Below is a small trained network, with its code and all its weights. Each question gives an input and a class and asks what happens when units are switched off, that is, made to give their printed mean instead of their output.

import numpy as np


def w(rows, s, z=0):
    codes = np.array(rows[::2]) - 128.0
    scale = np.full(codes.shape[1], s)
    scale[-1] = z or s
    return codes * scale


def norm(h):
    return h / np.sqrt((h * h).mean(-1, keepdims=True) + 1e-5)


def f(y):
    return np.maximum(y, 0)


def log_softmax(a):
    a = a - a.max(-1, keepdims=True)
    return a - np.log(np.exp(a).sum(-1, keepdims=True))


def net(x, mask):
    res = np.array(x, float).reshape(1, 8) / 4 @ E
    u = 0
    for l in range(3):
        y = f(norm(res) @ A[l][:, :-1].T + A[l][:, -1])
        res = res + np.where(mask[u : u + 7], y, B[l][:, -1]) @ B[l][:, :-1]
        u += 7
    return log_softmax(norm(res)[-1] @ U[:, :-1].T + U[:, -1])


A, B = {}, {}
E = w([
[128,128,123,127,127],'x0',
[255,142,54,85,62],'x1',
[97,110,77,119,124],'x2',
[120,122,120,126,124],'x3',
[143,54,131,34,209],'x4',
[136,133,112,137,149],'x5',
[182,23,131,195,203],'x6',
[141,137,135,135,136],'x7',
],0.0071)
A[0] = w([
[144,250,75,110,34,112],'0.n0',
[69,168,84,8,178,58],'0.n1',
[78,97,144,63,254,78],'0.n2',
[98,222,167,36,197,200],'0.n3',
[53,242,118,70,223,5],'0.n4',
[90,144,85,131,83,139],'0.n5',
[150,155,146,125,69,204],'0.n6',
],0.008,0.0031)
B[0] = w([
[140,186,146,102,242,253],'0.n0',
[166,85,120,184,120,210],'0.n1',
[36,172,222,39,153,240],'0.n2',
[88,77,55,189,3,241],'0.n3',
[40,106,212,176,50,188],'0.n4',
[122,213,148,155,171,174],'0.n5',
[52,145,27,113,208,194],'0.n6',
],0.0061,0.0054)
A[1] = w([
[99,15,127,150,226,254],'1.n0',
[59,127,90,44,74,59],'1.n1',
[180,156,114,151,78,160],'1.n2',
[32,136,132,255,103,152],'1.n3',
[86,145,101,213,42,95],'1.n4',
[122,181,98,39,82,169],'1.n5',
[90,96,177,173,163,66],'1.n6',
],0.0091,0.0029)
B[1] = w([
[181,216,100,2,99,247],'1.n0',
[173,88,113,217,105,182],'1.n1',
[141,159,78,17,224,155],'1.n2',
[213,2,123,168,3,253],'1.n3',
[93,169,123,179,200,185],'1.n4',
[183,174,93,140,183,193],'1.n5',
[109,160,175,46,148,190],'1.n6',
],0.0084,0.0076)
A[2] = w([
[248,125,129,94,95,108],'2.n0',
[147,93,144,183,143,94],'2.n1',
[99,144,151,187,177,128],'2.n2',
[193,120,133,137,86,54],'2.n3',
[70,134,160,228,119,159],'2.n4',
[208,93,57,67,172,52],'2.n5',
[132,220,87,142,81,254],'2.n6',
],0.012,0.0034)
B[2] = w([
[136,72,136,231,57,249],'2.n0',
[177,159,80,99,50,152],'2.n1',
[114,89,191,195,67,140],'2.n2',
[83,210,129,29,159,169],'2.n3',
[142,81,9,200,69,188],'2.n4',
[2,75,163,245,58,254],'2.n5',
[90,125,183,141,233,226],'2.n6',
],0.0065,0.0084)
U = w([
[137,123,91,187,119,68],'0',
[186,93,141,65,8,68],'1',
[156,195,114,11,210,252],'2',
],0.012,0.0029)

Each question gives the input, the list of numbers given to net, and the class t.
The units are the neurons (one row each of A and B). Each row of codes is followed by its name. A weight is (code - 128) times the scale printed after its matrix; where a second scale follows, it is the last column's (A, B and U).
mask holds one flag per neuron, layer by layer. A switched-off neuron (its flag False) gives its mean, the last column of its row in B, instead of its output. The means were averaged over made-up inputs and are rounded, as every weight is.
A unit's drop is (log p(t) with every unit on - log p(t) with that unit switched off) / (log p(t) with every unit on - log p(t) with every unit switched off).
The circuit of an input: a set's keep is (log p(t) with only the set's units on - log p(t) with every unit switched off) / (log p(t) with every unit on - log p(t) with every unit switched off). Starting from the 12 units with the biggest drops (on a tie, the unit counted first), units are removed one at a time, each time the one whose removal leaves the highest keep (on an exact tie, the one counted first), for as long as the keep stays at least 0.8.
circuit, biggest first: the units of the circuit, biggest drop first
most important unit: the unit with the biggest drop
k most important neurons: the k neurons with the biggest drops, biggest first
k most important neurons of layer l: the k neurons of layer l with the biggest drops, biggest first
drop of u: that unit's drop, to one decimal
input [-1,6,-4,8,-1,-8,-5,-4], class 2: circuit, biggest first	[1.n3, 0.n0]
input [6,7,7,-5,4,-8,-4,-3], class 0: most important neuron	[2.n5]
input [0,5,2,1,2,7,-6,0], class 0: circuit, biggest first	[1.n0, 1.n1]
input [-5,-5,-7,5,6,-1,-1,7], class 1: circuit, biggest first	[2.n6, 1.n4]
input [6,-3,2,8,-8,4,8,3], class 1: circuit, biggest first	[1.n3, 1.n0]
input [1,2,1,0,1,-7,-6,3], class 0: 2 most important neurons of layer 1	[1.n1, 1.n6]
input [-7,8,8,2,-4,-1,-7,-3], class 2: circuit, biggest first	[1.n3, 0.n0]
input [-4,1,3,3,-3,3,-1,5], class 2: 2 most important neurons of layer 0	[0.n0, 0.n3]
input [6,-8,-8,-7,3,-7,2,2], class 2: 3 most important neurons	[0.n2, 2.n0, 2.n5]
input [2,-8,-8,-5,0,-1,7,-5], class 1: circuit, biggest first	[0.n0, 1.n3]
input [0,7,-7,1,6,4,-4,-3], class 0: 2 most important neurons	[2.n5, 1.n3]
input [8,5,-7,7,1,2,-5,1], class 0: 2 most important neurons	[1.n0, 2.n5]
input [-5,6,1,-5,2,-8,-6,5], class 0: 2 most important neurons of layer 2	[2.n5, 2.n3]
input [-1,-7,5,-3,6,7,1,-1], class 2: 2 most important neurons of layer 2	[2.n0, 2.n5]
input [4,1,-7,-3,4,5,-4,-3], class 0: most important unit	1.n4
input [-4,2,-2,-3,5,5,7,7], class 1: 3 most important neurons of layer 2	[2.n5, 2.n0, 2.n6]
input [-1,-4,-7,4,4,2,2,2], class 2: 2 most important neurons	[0.n2, 1.n3]
input [1,-2,-1,-2,6,-1,7,2], class 2: 2 most important neurons	[1.n3, 0.n2]
input [4,8,6,7,7,-5,0,-8], class 0: 2 most important neurons	[2.n5, 1.n3]
input [-5,-7,1,-3,6,-4,4,-6], class 2: most important unit	0.n2
input [-4,6,-4,-3,2,-1,-7,-5], class 0: drop of 1.n0	0.5
input [-4,-7,6,-4,5,8,4,-3], class 2: drop of 0.n2	0.4
input [-3,0,-3,6,-2,-8,7,8], class 1: drop of 2.n0	-0.1
